Below are the code and all the weights of a small trained network. Each question names an input and a class and asks about switching units off, where a switched-off unit gives its printed mean instead of its output.

import numpy as np


def w(rows, s, z=0):
    codes = np.array(rows[::2]) - 128.0
    scale = np.full(codes.shape[1], s)
    scale[-1] = z or s
    return codes * scale


def norm(h):
    return h / np.sqrt((h * h).mean(-1, keepdims=True) + 1e-5)


def f(y):
    return y / 2 * (1 + np.tanh(0.7978845608 * (y + 0.044715 * y**3)))


def log_softmax(a):
    a = a - a.max(-1, keepdims=True)
    return a - np.log(np.exp(a).sum(-1, keepdims=True))


def net(x, mask):
    res = np.array(x, float).reshape(1, 6) / 4 @ E
    u = 0
    for l in range(2):
        y = f(norm(res) @ A[l][:, :-1].T + A[l][:, -1])
        res = res + np.where(mask[u : u + 10], y, B[l][:, -1]) @ B[l][:, :-1]
        u += 10
    return log_softmax(norm(res)[-1] @ U[:, :-1].T + U[:, -1])


A, B = {}, {}
E = w([
[92,65,84,156],'x0',
[101,18,136,89],'x1',
[206,91,50,55],'x2',
[35,117,254,68],'x3',
[131,140,159,74],'x4',
[76,170,33,39],'x5',
],0.00087)
A[0] = w([
[150,162,208,174,115],'L0N0',
[108,172,188,122,191],'L0N1',
[124,153,82,176,115],'L0N2',
[127,99,173,102,88],'L0N3',
[121,166,118,177,100],'L0N4',
[160,118,88,195,121],'L0N5',
[118,83,120,152,130],'L0N6',
[170,2,128,164,83],'L0N7',
[195,137,166,156,119],'L0N8',
[25,128,154,125,9],'L0N9',
],0.0056,0.0015)
B[0] = w([
[176,4,205,192,192],'L0N0',
[112,69,97,129,201],'L0N1',
[197,227,175,160,169],'L0N2',
[166,194,37,169,128],'L0N3',
[203,147,128,124,142],'L0N4',
[106,233,113,118,202],'L0N5',
[66,230,135,139,151],'L0N6',
[37,140,25,206,248],'L0N7',
[78,90,150,101,172],'L0N8',
[27,164,152,56,151],'L0N9',
],0.0033,0.0014)
A[1] = w([
[172,217,102,153,144],'L1N0',
[97,95,218,229,142],'L1N1',
[79,75,121,129,56],'L1N2',
[41,85,174,99,101],'L1N3',
[100,106,225,122,246],'L1N4',
[80,40,35,232,50],'L1N5',
[252,117,138,140,32],'L1N6',
[194,58,52,18,102],'L1N7',
[154,78,120,157,83],'L1N8',
[151,66,83,114,25],'L1N9',
],0.0044,0.0011)
B[1] = w([
[183,82,93,130,216],'L1N0',
[172,75,192,95,222],'L1N1',
[128,189,69,124,140],'L1N2',
[148,114,51,100,190],'L1N3',
[146,92,86,149,207],'L1N4',
[72,162,187,181,251],'L1N5',
[85,157,47,119,153],'L1N6',
[125,191,254,129,203],'L1N7',
[102,132,134,147,122],'L1N8',
[91,221,172,137,112],'L1N9',
],0.0039,0.0014)
U = w([
[160,13,193,125,192],'0',
[150,210,213,25,143],'1',
[251,206,44,133,166],'2',
[25,97,71,2,110],'3',
[204,108,159,174,2],'4',
[63,101,142,180,103],'5',
[41,179,61,199,151],'6',
],0.0093,0.0033)

Each question gives the input, the list of numbers given to net, and the class t.
The units are the neurons (one row each of A and B). Each row of codes is followed by its name. A weight is (code - 128) times the scale printed after its matrix; where a second scale follows, it is the last column's (A, B and U).
mask holds one flag per neuron, layer by layer. A switched-off neuron (its flag False) gives its mean, the last column of its row in B, instead of its output. The means were averaged over made-up inputs and are rounded, as every weight is.
A unit's drop is (log p(t) with every unit on - log p(t) with that unit switched off) / (log p(t) with every unit on - log p(t) with every unit switched off).
The circuit of an input: a set's keep is (log p(t) with only the set's units on - log p(t) with every unit switched off) / (log p(t) with every unit on - log p(t) with every unit switched off). Starting from the 12 units with the biggest drops (on a tie, the unit counted first), units are removed one at a time, each time the one whose removal leaves the highest keep (on an exact tie, the one counted first), for as long as the keep stays at least 0.8.
circuit, biggest first: the units of the circuit, biggest drop first
unit that matters most: the unit with the biggest drop
top k neurons in layer l: the k neurons of layer l with the biggest drops, biggest first
drop of u: that unit's drop, to one decimal
input [-6,-5,-4,-4,-1,-7], class 0: circuit, biggest first -> (L0N0; L1N1)
input [2,1,-2,-1,7,6], class 1: circuit, biggest first -> (L0N7)
input [-5,5,7,-7,0,-1], class 6: circuit, biggest first -> (L0N7; L1N5)
input [3,7,-5,6,3,0], class 3: circuit, biggest first -> (L0N9; L1N3)
input [3,8,7,0,0,4], class 6: circuit, biggest first -> (L0N7; L1N1; L1N5)
input [2,6,-8,5,-4,5], class 3: top 2 neurons in layer 0 -> (L0N9; L0N7)
input [-3,1,1,3,-2,5], class 1: top 4 neurons in layer 0 -> (L0N7; L0N6; L0N8; L0N5)
input [6,7,7,4,6,2], class 6: top 2 neurons in layer 0 -> (L0N7; L0N3)
input [-4,8,8,-7,0,2], class 6: top 3 neurons in layer 0 -> (L0N7; L0N4; L0N9)
input [-2,7,6,6,2,3], class 1: top 3 neurons in layer 1 -> (L1N7; L1N6; L1N9)
input [3,-2,-1,1,0,3], class 3: top 2 neurons in layer 1 -> (L1N1; L1N7)
input [8,2,-6,-7,0,7], class 2: top 2 neurons in layer 0 -> (L0N2; L0N7)
input [-7,-4,-5,7,-1,3], class 0: drop of L0N7 -> 0.1
input [3,5,5,-4,7,7], class 1: drop of L1N7 -> 0.6
input [7,-2,8,4,2,6], class 1: drop of L1N7 -> 0.5
input [-4,3,-7,-7,8,-5], class 0: unit that matters most -> L1N1
input [4,1,-1,7,3,1], class 3: drop of L1N5 -> 0.0
input [-5,6,-5,-8,-5,2], class 2: top 2 neurons in layer 1 -> (L1N0; L1N5)
